Below are the code and all the weights of a small trained network. Each question names an input and a class and asks about switching units off, where a switched-off unit gives its printed mean instead of its output.

import numpy as np


def w(rows, s, z=0):
    codes = np.array(rows[::2]) - 128.0
    scale = np.full(codes.shape[1], s)
    scale[-1] = z or s
    return codes * scale


def f(y):
    return np.maximum(y, 0)


def log_softmax(a):
    a = a - a.max(-1, keepdims=True)
    return a - np.log(np.exp(a).sum(-1, keepdims=True))


def net(x, mask):
    res = np.array(x, float).reshape(1, 7) / 4 @ E
    y = f(res @ A[0][:, :-1].T + A[0][:, -1])
    res = res + np.where(mask, y, B[0][:, -1]) @ B[0][:, :-1]
    return log_softmax(res[-1] @ U[:, :-1].T + U[:, -1])


A, B = {}, {}
E = w([
[177,178,127,173,69],'x0',
[112,53,209,190,161],'x1',
[121,101,145,148,239],'x2',
[123,99,233,87,126],'x3',
[185,86,168,138,177],'x4',
[77,56,90,149,64],'x5',
[3,141,175,98,206],'x6',
],0.0077)
A[0] = w([
[110,96,198,190,75,177],'N0',
[138,118,77,146,145,200],'N1',
[88,189,119,130,85,67],'N2',
[147,133,87,162,121,79],'N3',
[69,125,121,157,101,150],'N4',
[66,99,86,155,48,205],'N5',
[106,138,50,127,145,68],'N6',
[145,61,158,199,90,115],'N7',
[37,144,133,85,69,149],'N8',
[155,139,164,66,106,99],'N9',
[21,150,148,77,8,146],'N10',
[209,129,134,133,77,185],'N11',
[111,94,130,137,153,164],'N12',
[126,101,44,209,176,50],'N13',
[140,106,96,163,145,34],'N14',
[162,44,111,121,158,67],'N15',
[140,83,157,154,119,64],'N16',
[135,173,189,145,137,236],'N17',
[162,43,157,205,99,90],'N18',
[148,35,140,126,140,93],'N19',
[107,141,112,156,150,19],'N20',
[173,39,122,155,143,204],'N21',
[252,151,117,72,60,157],'N22',
[85,90,128,137,113,125],'N23',
[194,195,108,103,151,89],'N24',
[89,159,128,121,75,113],'N25',
[16,93,78,171,153,4],'N26',
],0.012,0.0036)
B[0] = w([
[113,82,153,57,160,191],'N0',
[127,93,168,176,6,170],'N1',
[117,92,102,87,139,174],'N2',
[117,145,65,170,180,160],'N3',
[154,106,118,135,102,170],'N4',
[99,161,86,129,107,216],'N5',
[192,102,156,149,108,168],'N6',
[175,114,138,50,118,179],'N7',
[178,125,74,119,92,208],'N8',
[138,121,126,185,102,161],'N9',
[76,117,34,79,120,237],'N10',
[120,208,78,154,127,210],'N11',
[159,76,126,146,37,170],'N12',
[124,195,71,216,167,173],'N13',
[108,153,102,156,127,141],'N14',
[95,64,82,116,128,163],'N15',
[147,135,115,75,155,152],'N16',
[200,5,171,182,53,188],'N17',
[167,138,112,20,155,183],'N18',
[93,88,121,86,86,173],'N19',
[133,144,126,150,148,135],'N20',
[89,86,102,98,100,189],'N21',
[140,179,55,251,138,246],'N22',
[134,114,99,113,123,165],'N23',
[171,97,142,170,98,183],'N24',
[105,93,59,90,211,174],'N25',
[132,185,95,209,102,193],'N26',
],0.02,0.011)
U = w([
[171,67,134,69,118,204],'0',
[188,136,107,225,124,173],'1',
[111,190,161,74,114,23],'2',
[97,2,189,208,155,153],'3',
[90,169,163,147,251,29],'4',
[133,111,41,139,84,223],'5',
[78,104,150,149,197,3],'6',
],0.0084,0.0034)

Each question gives the input, the list of numbers given to net, and the class t.
The units are the neurons (one row each of A and B). Each row of codes is followed by its name. A weight is (code - 128) times the scale printed after its matrix; where a second scale follows, it is the last column's (A, B and U).
mask holds one flag per neuron, in row order. A switched-off neuron (its flag False) gives its mean, the last column of its row in B, instead of its output. The means were averaged over made-up inputs and are rounded, as every weight is.
A unit's drop is (log p(t) with every unit on - log p(t) with that unit switched off) / (log p(t) with every unit on - log p(t) with every unit switched off).
The circuit of an input: a set's keep is (log p(t) with only the set's units on - log p(t) with every unit switched off) / (log p(t) with every unit on - log p(t) with every unit switched off). Starting from the 12 units with the biggest drops (on a tie, the unit counted first), units are removed one at a time, each time the one whose removal leaves the highest keep (on an exact tie, the one counted first), for as long as the keep stays at least 0.8.
circuit, biggest first: the units of the circuit, biggest drop first
most important unit: the unit with the biggest drop
top k neurons: the k neurons with the biggest drops, biggest first
drop of u: that unit's drop, to one decimal
input [1,-5,5,5,-2,-5,0], class 1: most important unit : N0
input [-6,1,7,-3,-4,4,-1], class 1: circuit, biggest first : N10, N26
input [-8,0,8,-1,-8,-8,0], class 3: circuit, biggest first : N22, N11, N8, N10
input [-3,4,1,-8,0,-2,0], class 1: circuit, biggest first : N10, N13
input [0,-1,7,-2,-5,-7,5], class 3: top 2 neurons : N22, N11
input [-6,-4,7,-4,0,0,-1], class 1: top 2 neurons : N10, N13
input [1,8,8,0,3,4,6], class 0: top 2 neurons : N22, N18
input [2,5,-7,3,-3,-5,-7], class 1: top 2 neurons : N22, N10
input [8,0,6,5,0,4,5], class 0: drop of N22 : 0.2
input [1,1,-7,-6,6,-5,8], class 3: drop of N11 : 0.1
input [-8,7,7,3,-3,6,0], class 0: drop of N26 : -0.1
